Here is a tiny trained network, its code and every weight. The questions are about switching its units off for an input and a target symbol, where a switched-off unit gives its printed mean instead of its output.

import numpy as np


def w(rows, s, z=0):
    codes = np.array(rows[::2]) - 128.0
    scale = np.full(codes.shape[1], s)
    scale[-1] = z or s
    return codes * scale


def softmax(a):
    e = np.exp(a - a.max(-1, keepdims=True))
    return e / e.sum(-1, keepdims=True)


def log_softmax(a):
    a = a - a.max(-1, keepdims=True)
    return a - np.log(np.exp(a).sum(-1, keepdims=True))


def net(x, mask):
    ids = ['ΘΞΠΩαβδζηλμτφψ'.index(c) for c in x.split()]
    T = len(ids)
    res = E[ids] + P[:T]
    u = 0
    for l in range(2):
        r = res
        for j in range(3):
            rows = slice(2 * j, 2 * j + 2)
            q, k, v = (r @ M[l][rows].T for M in (Q, K, V))
            z = softmax(np.where(np.tri(T) > 0, q @ k.T / 2**0.5, -1e9)) @ v
            o = O[l][rows]
            res = res + np.where(mask[u + j], z, o[:, -1]) @ o[:, :-1]
        u += 3
    return log_softmax(res[-1] @ U[:, :-1].T + U[:, -1])


Q, K, V, O = {}, {}, {}, {}
E = w([
[88,7,142,140],'Θ',
[203,100,116,126],'Ξ',
[156,68,141,163],'Π',
[143,61,208,139],'Ω',
[183,123,116,223],'α',
[167,39,102,90],'β',
[157,72,135,161],'δ',
[93,42,150,213],'ζ',
[165,88,140,169],'η',
[130,112,229,233],'λ',
[146,63,149,172],'μ',
[128,57,156,190],'τ',
[59,136,122,27],'φ',
[147,45,68,149],'ψ',
],0.016)
P = w([
[254,15,63,71],'0',
[152,208,114,193],'1',
[148,187,133,172],'2',
[147,167,148,152],'3',
[161,163,143,142],'4',
[168,155,145,138],'5',
[171,149,139,140],'6',
[173,138,137,138],'7',
[185,132,129,132],'8',
[192,128,121,137],'9',
[196,119,127,132],'10',
],0.0054)
Q[0] = w([
[157,49,91,96],'0.h0',
[22,66,106,60],'0.h0',
[133,106,182,95],'0.h1',
[9,127,101,68],'0.h1',
[130,87,140,13],'0.h2',
[143,64,179,141],'0.h2',
],0.013)
K[0] = w([
[111,133,127,6],'0.h0',
[74,113,94,93],'0.h0',
[144,112,201,141],'0.h1',
[155,82,104,185],'0.h1',
[93,191,98,95],'0.h2',
[164,111,41,86],'0.h2',
],0.018)
V[0] = w([
[86,9,78,169],'0.h0',
[239,134,185,167],'0.h0',
[189,79,131,188],'0.h1',
[120,92,73,105],'0.h1',
[126,87,124,48],'0.h2',
[70,125,209,116],'0.h2',
],0.011)
O[0] = w([
[151,154,211,152,253],'0.h0',
[101,1,143,74,161],'0.h0',
[216,200,217,158,218],'0.h1',
[92,130,215,88,170],'0.h1',
[143,227,142,80,203],'0.h2',
[65,87,212,67,2],'0.h2',
],0.0092,0.0066)
Q[1] = w([
[30,117,88,128],'1.h0',
[137,108,85,164],'1.h0',
[190,105,149,134],'1.h1',
[168,112,188,73],'1.h1',
[226,100,251,147],'1.h2',
[81,155,135,197],'1.h2',
],0.014)
K[1] = w([
[139,82,95,195],'1.h0',
[202,51,174,144],'1.h0',
[231,125,183,144],'1.h1',
[188,85,230,92],'1.h1',
[248,87,211,125],'1.h2',
[78,196,139,249],'1.h2',
],0.013)
V[1] = w([
[116,172,120,44],'1.h0',
[135,150,184,80],'1.h0',
[146,3,101,123],'1.h1',
[158,117,191,119],'1.h1',
[54,145,162,68],'1.h2',
[194,109,32,19],'1.h2',
],0.013)
O[1] = w([
[162,86,199,128,92],'1.h0',
[179,100,176,255,218],'1.h0',
[72,50,192,122,98],'1.h1',
[158,88,108,74,252],'1.h1',
[166,140,248,216,3],'1.h2',
[231,84,157,27,71],'1.h2',
],0.0096,0.015)
U = w([
[166,173,137,223,58],'Θ',
[171,123,155,57,112],'Ξ',
[121,138,138,135,128],'Π',
[165,54,168,201,97],'Ω',
[62,130,128,73,131],'α',
[212,147,146,145,74],'β',
[120,145,145,130,126],'δ',
[60,190,115,193,94],'ζ',
[106,134,148,111,143],'η',
[25,129,166,120,150],'λ',
[107,142,141,144,136],'μ',
[82,149,141,154,140],'τ',
[86,254,230,74,251],'φ',
[202,231,63,142,124],'ψ',
],0.0054,0.014)

Each question gives the input, a string of symbols that net reads in full, and the target symbol t.
The units are the heads (2 rows each of Q, K, V and O). Each row of codes is followed by its name. A weight is (code - 128) times the scale printed after its matrix; where a second scale follows, it is the last column's (O and U).
mask holds one flag per head, layer by layer. A switched-off head (its flag False) gives its mean, the last column of its rows in O, instead of its output. The means were averaged over made-up inputs and are rounded, as every weight is.
A unit's drop is (log p(t) with every unit on - log p(t) with that unit switched off) / (log p(t) with every unit on - log p(t) with every unit switched off).
The circuit of an input: a set's keep is (log p(t) with only the set's units on - log p(t) with every unit switched off) / (log p(t) with every unit on - log p(t) with every unit switched off). Starting from all 6 units, units are removed one at a time, each time the one whose removal leaves the highest keep (on an exact tie, the one counted first), for as long as the keep stays at least 0.8.
circuit, biggest first: the units of the circuit, biggest drop first
most important unit: the unit with the biggest drop
heads that matter: for each layer, one digit per head in row order, 1 if its drop is at least 0.15 and else 0, layers parted by /
drop of u: that unit's drop, to one decimal
input ζ μ Ω ψ ψ Π φ ψ Ω Ξ, target Ξ: circuit, biggest first => 0.h1, 1.h2, 0.h0
input λ Ξ Θ, target λ: circuit, biggest first => 1.h1, 0.h0, 0.h2, 1.h0
input ζ ψ Ω ψ ψ ψ ψ Ξ Θ, target ζ: circuit, biggest first => 1.h2, 0.h0, 0.h1
input Ω β ψ Ω ψ α μ ζ τ, target Ω: circuit, biggest first => 0.h2, 0.h0, 1.h1, 1.h2
input Ω τ ψ Ξ, target Ω: circuit, biggest first => 0.h2, 0.h0, 1.h1, 1.h2
input ψ ψ Ω ζ, target ψ: heads that matter => 011 / 010
input Ω ψ φ ψ φ Θ, target Ω: circuit, biggest first => 0.h2, 1.h0
input ψ φ ψ α ζ, target ζ: circuit, biggest first => 0.h1, 0.h0, 1.h1, 1.h2
input φ η φ, target φ: most important unit => 0.h2
input Ω ψ ζ ζ η Ω α ψ Ω λ, target Ω: circuit, biggest first => 0.h0, 0.h2, 1.h1, 1.h2
input Ξ μ ψ Ξ ζ Ξ Ξ Θ, target Ξ: circuit, biggest first => 1.h2, 0.h0
input λ β Ω, target λ: heads that matter => 101 / 011
input ψ ψ ψ δ φ Ω, target Ω: circuit, biggest first => 1.h0, 0.h2
input ψ μ δ ψ Ω α Ω Ω ψ ψ μ, target ψ: circuit, biggest first => 0.h1, 0.h2, 1.h1
input λ ψ Π ψ ψ ψ, target λ: most important unit => 1.h1
input α Ω ψ, target α: heads that matter => 101 / 111
input Ω Θ η, target Ω: circuit, biggest first => 0.h0, 1.h1, 1.h2
input Ξ δ ψ τ Ξ β α, target Ξ: circuit, biggest first => 1.h2, 0.h0
input ψ Ω λ μ, target ψ: circuit, biggest first => 0.h2, 1.h1
input φ ζ Ξ Θ Θ Θ δ λ, target λ: most important unit => 0.h1
input φ α Θ Ω α, target α: heads that matter => 111 / 100
input Ξ ψ α ψ ψ φ Ξ, target Ξ: heads that matter => 100 / 001
input ψ φ ψ Ω ζ Ξ φ Θ, target Θ: drop of 1.h0 => 0.8
input α Ξ α λ ψ Ω, target α: drop of 0.h2 => 0.3
input ζ ζ ψ, target ζ: drop of 1.h0 => 0.1
input Ξ Θ Ω ψ Ω ψ Ξ λ Ξ α, target Ξ: drop of 1.h2 => 0.6
input Ω ψ δ, target Ω: most important unit => 0.h2
